Below is a small trained network, with its code and all its weights. Each question gives an input and a class and asks what happens when units are switched off, that is, made to give their printed mean instead of their output.

import numpy as np


def w(rows, s, z=0):
    codes = np.array(rows[::2]) - 128.0
    scale = np.full(codes.shape[1], s)
    scale[-1] = z or s
    return codes * scale


def norm(h):
    return h / np.sqrt((h * h).mean(-1, keepdims=True) + 1e-5)


def f(y):
    return np.maximum(y, 0)


def log_softmax(a):
    a = a - a.max(-1, keepdims=True)
    return a - np.log(np.exp(a).sum(-1, keepdims=True))


def net(x, mask):
    res = np.array(x, float).reshape(1, 5) / 4 @ E
    u = 0
    for l in range(2):
        y = f(norm(res) @ A[l][:, :-1].T + A[l][:, -1])
        res = res + np.where(mask[u : u + 9], y, B[l][:, -1]) @ B[l][:, :-1]
        u += 9
    return log_softmax(norm(res)[-1] @ U[:, :-1].T + U[:, -1])


A, B = {}, {}
E = w([
[177,139,68,95,109],'x0',
[88,195,66,30,96],'x1',
[193,235,151,194,7],'x2',
[137,219,133,2,110],'x3',
[182,163,160,150,83],'x4',
],0.0061)
A[0] = w([
[39,72,114,113,109,111],'0.n0',
[68,83,103,92,185,130],'0.n1',
[181,113,102,112,122,3],'0.n2',
[41,177,189,23,62,4],'0.n3',
[66,220,126,105,150,30],'0.n4',
[98,36,124,186,116,142],'0.n5',
[134,162,31,101,119,140],'0.n6',
[227,183,151,210,1,96],'0.n7',
[191,137,213,122,176,228],'0.n8',
],0.0086,0.0026)
B[0] = w([
[147,163,38,172,134,178],'0.n0',
[122,108,148,205,2,212],'0.n1',
[240,100,109,18,134,135],'0.n2',
[42,164,190,45,139,196],'0.n3',
[139,140,153,86,207,166],'0.n4',
[53,91,94,78,119,207],'0.n5',
[139,101,245,94,124,188],'0.n6',
[219,252,49,198,26,255],'0.n7',
[103,152,71,132,90,190],'0.n8',
],0.0064,0.0071)
A[1] = w([
[113,181,122,112,194,96],'1.n0',
[2,92,84,201,153,98],'1.n1',
[88,118,109,160,155,3],'1.n2',
[238,69,111,67,76,94],'1.n3',
[122,96,92,97,108,247],'1.n4',
[51,240,160,56,139,85],'1.n5',
[100,109,104,70,124,94],'1.n6',
[186,190,148,175,100,73],'1.n7',
[72,35,119,194,176,147],'1.n8',
],0.0093,0.0019)
B[1] = w([
[130,69,172,117,180,148],'1.n0',
[159,58,106,88,95,254],'1.n1',
[198,62,150,109,225,156],'1.n2',
[154,180,176,226,245,178],'1.n3',
[171,102,162,129,198,193],'1.n4',
[17,66,166,138,138,235],'1.n5',
[122,166,189,144,121,178],'1.n6',
[102,162,57,205,1,206],'1.n7',
[219,144,23,52,109,242],'1.n8',
],0.0087,0.0069)
U = w([
[199,157,192,179,246,2],'0',
[142,236,91,228,17,205],'1',
[205,6,32,62,123,135],'2',
[7,116,231,31,136,191],'3',
],0.014,0.0038)

Each question gives the input, the list of numbers given to net, and the class t.
The units are the neurons (one row each of A and B). Each row of codes is followed by its name. A weight is (code - 128) times the scale printed after its matrix; where a second scale follows, it is the last column's (A, B and U).
mask holds one flag per neuron, layer by layer. A switched-off neuron (its flag False) gives its mean, the last column of its row in B, instead of its output. The means were averaged over made-up inputs and are rounded, as every weight is.
A unit's drop is (log p(t) with every unit on - log p(t) with that unit switched off) / (log p(t) with every unit on - log p(t) with every unit switched off).
The circuit of an input: a set's keep is (log p(t) with only the set's units on - log p(t) with every unit switched off) / (log p(t) with every unit on - log p(t) with every unit switched off). Starting from the 12 units with the biggest drops (on a tie, the unit counted first), units are removed one at a time, each time the one whose removal leaves the highest keep (on an exact tie, the one counted first), for as long as the keep stays at least 0.8.
circuit, biggest first: the units of the circuit, biggest drop first
top k neurons: the k neurons with the biggest drops, biggest first
top k neurons in layer l: the k neurons of layer l with the biggest drops, biggest first
drop of u: that unit's drop, to one decimal
input [8,-2,2,0,-5], class 0: circuit, biggest first : (1.n3 0.n6)
input [5,-4,-4,1,3], class 0: circuit, biggest first : (1.n3)
input [-6,3,-1,-1,-2], class 2: top 2 neurons : (0.n7 0.n0)
input [6,6,2,7,6], class 3: top 2 neurons : (0.n3 1.n5)
input [3,-6,-5,8,5], class 0: top 2 neurons : (1.n3 0.n7)
input [-1,-6,1,-5,1], class 2: top 2 neurons : (0.n5 0.n1)
input [7,3,-7,2,6], class 0: top 2 neurons : (1.n3 0.n5)
input [5,2,-4,-2,6], class 0: top 2 neurons : (1.n3 0.n7)
input [7,-1,-8,5,-2], class 0: top 3 neurons in layer 0 : (0.n3 0.n1 0.n5)
input [7,-1,3,4,-6], class 3: drop of 1.n5 : 0.2
